Below are the code and all the weights of a small trained network. Each question names an input and a class and asks about switching units off, where a switched-off unit gives its printed mean instead of its output.

import numpy as np


def w(rows, s, z=0):
    codes = np.array(rows[::2]) - 128.0
    scale = np.full(codes.shape[1], s)
    scale[-1] = z or s
    return codes * scale


def f(y):
    return y / 2 * (1 + np.tanh(0.7978845608 * (y + 0.044715 * y**3)))


def log_softmax(a):
    a = a - a.max(-1, keepdims=True)
    return a - np.log(np.exp(a).sum(-1, keepdims=True))


def net(x, mask):
    res = np.array(x, float).reshape(1, 7) / 4 @ E
    y = f(res @ A[0][:, :-1].T + A[0][:, -1])
    res = res + np.where(mask, y, B[0][:, -1]) @ B[0][:, :-1]
    return log_softmax(res[-1] @ U[:, :-1].T + U[:, -1])


A, B = {}, {}
E = w([
[104,102,65,110,104,89,134,141,117],'x0',
[53,155,58,172,204,92,108,127,137],'x1',
[170,130,142,146,163,158,120,171,137],'x2',
[114,109,90,106,118,110,116,123,113],'x3',
[91,91,212,121,112,11,79,199,180],'x4',
[107,139,148,121,123,127,129,94,125],'x5',
[99,29,107,173,114,175,96,104,66],'x6',
],0.012)
A[0] = w([
[146,145,171,62,97,87,132,190,133,152],'N0',
[144,144,108,144,98,131,99,149,120,104],'N1',
[143,149,111,105,137,119,140,141,119,86],'N2',
[81,129,87,199,156,177,84,80,106,121],'N3',
[166,144,110,123,101,110,160,56,116,170],'N4',
[159,137,157,47,118,107,146,133,160,128],'N5',
[74,147,112,169,112,153,141,149,104,123],'N6',
[163,94,140,120,150,149,135,150,89,166],'N7',
[100,163,98,142,189,88,94,124,145,161],'N8',
[102,31,162,172,92,170,89,136,97,133],'N9',
[126,106,63,180,134,170,121,116,135,117],'N10',
[134,137,140,139,174,123,127,135,120,119],'N11',
[168,170,78,77,128,180,207,111,104,134],'N12',
[165,160,102,67,121,161,146,119,125,3],'N13',
[113,250,106,86,131,134,112,151,150,130],'N14',
[177,109,126,82,41,192,134,122,145,162],'N15',
],0.012,0.0081)
B[0] = w([
[149,173,54,132,1,151,98,87,127,242],'N0',
[151,81,165,136,134,121,97,102,137,126],'N1',
[88,127,147,159,122,147,149,165,102,135],'N2',
[170,91,107,201,92,143,210,106,38,223],'N3',
[145,112,155,126,142,168,157,186,129,194],'N4',
[173,172,76,158,75,203,107,87,72,208],'N5',
[126,131,149,151,130,156,128,131,90,157],'N6',
[116,189,157,129,91,124,116,95,171,183],'N7',
[135,118,166,127,192,59,185,186,172,219],'N8',
[41,112,157,61,186,104,163,153,210,238],'N9',
[182,107,126,197,92,126,159,173,101,198],'N10',
[145,98,134,100,98,109,113,112,150,143],'N11',
[63,143,181,70,193,69,101,226,181,254],'N12',
[105,173,130,65,68,85,121,75,171,160],'N13',
[83,103,201,106,171,99,89,120,108,218],'N14',
[66,109,154,134,167,51,149,180,189,251],'N15',
],0.0088,0.012)
U = w([
[73,147,103,103,134,60,77,132,208,254],'0',
[72,111,100,115,193,88,132,143,176,99],'1',
[211,134,1,189,44,204,119,84,84,19],'2',
],0.0096,0.00095)

Each question gives the input, the list of numbers given to net, and the class t.
The units are the neurons (one row each of A and B). Each row of codes is followed by its name. A weight is (code - 128) times the scale printed after its matrix; where a second scale follows, it is the last column's (A, B and U).
mask holds one flag per neuron, in row order. A switched-off neuron (its flag False) gives its mean, the last column of its row in B, instead of its output. The means were averaged over made-up inputs and are rounded, as every weight is.
A unit's drop is (log p(t) with every unit on - log p(t) with that unit switched off) / (log p(t) with every unit on - log p(t) with every unit switched off).
The circuit of an input: a set's keep is (log p(t) with only the set's units on - log p(t) with every unit switched off) / (log p(t) with every unit on - log p(t) with every unit switched off). Starting from the 12 units with the biggest drops (on a tie, the unit counted first), units are removed one at a time, each time the one whose removal leaves the highest keep (on an exact tie, the one counted first), for as long as the keep stays at least 0.8.
circuit, biggest first: the units of the circuit, biggest drop first
k most important neurons: the k neurons with the biggest drops, biggest first
drop when u is switched off: that unit's drop, to one decimal
input [-4,4,1,3,-8,5,1], class 2: most important neuron -> [N3]
input [-2,6,-1,1,5,7,3], class 1: circuit, biggest first -> [N0, N8]
input [-2,6,-4,-4,0,-6,7], class 2: 4 most important neurons -> [N3, N12, N15, N10]
input [-3,-7,-4,-5,6,-6,0], class 2: 3 most important neurons -> [N0, N5, N12]
input [1,-1,-5,-4,-6,1,7], class 1: 2 most important neurons -> [N9, N12]
input [-4,-8,-4,7,2,-6,-4], class 2: 2 most important neurons -> [N5, N0]
input [3,2,7,5,0,7,3], class 2: 2 most important neurons -> [N12, N15]
input [-6,-8,1,-7,7,8,-2], class 2: 2 most important neurons -> [N5, N0]
input [-4,-7,0,2,-7,-5,8], class 1: drop when N12 is switched off -> 0.0
input [1,8,-1,-6,-4,0,2], class 2: drop when N3 is switched off -> 0.4
input [-4,-3,1,-2,-8,5,4], class 1: drop when N12 is switched off -> 0.1
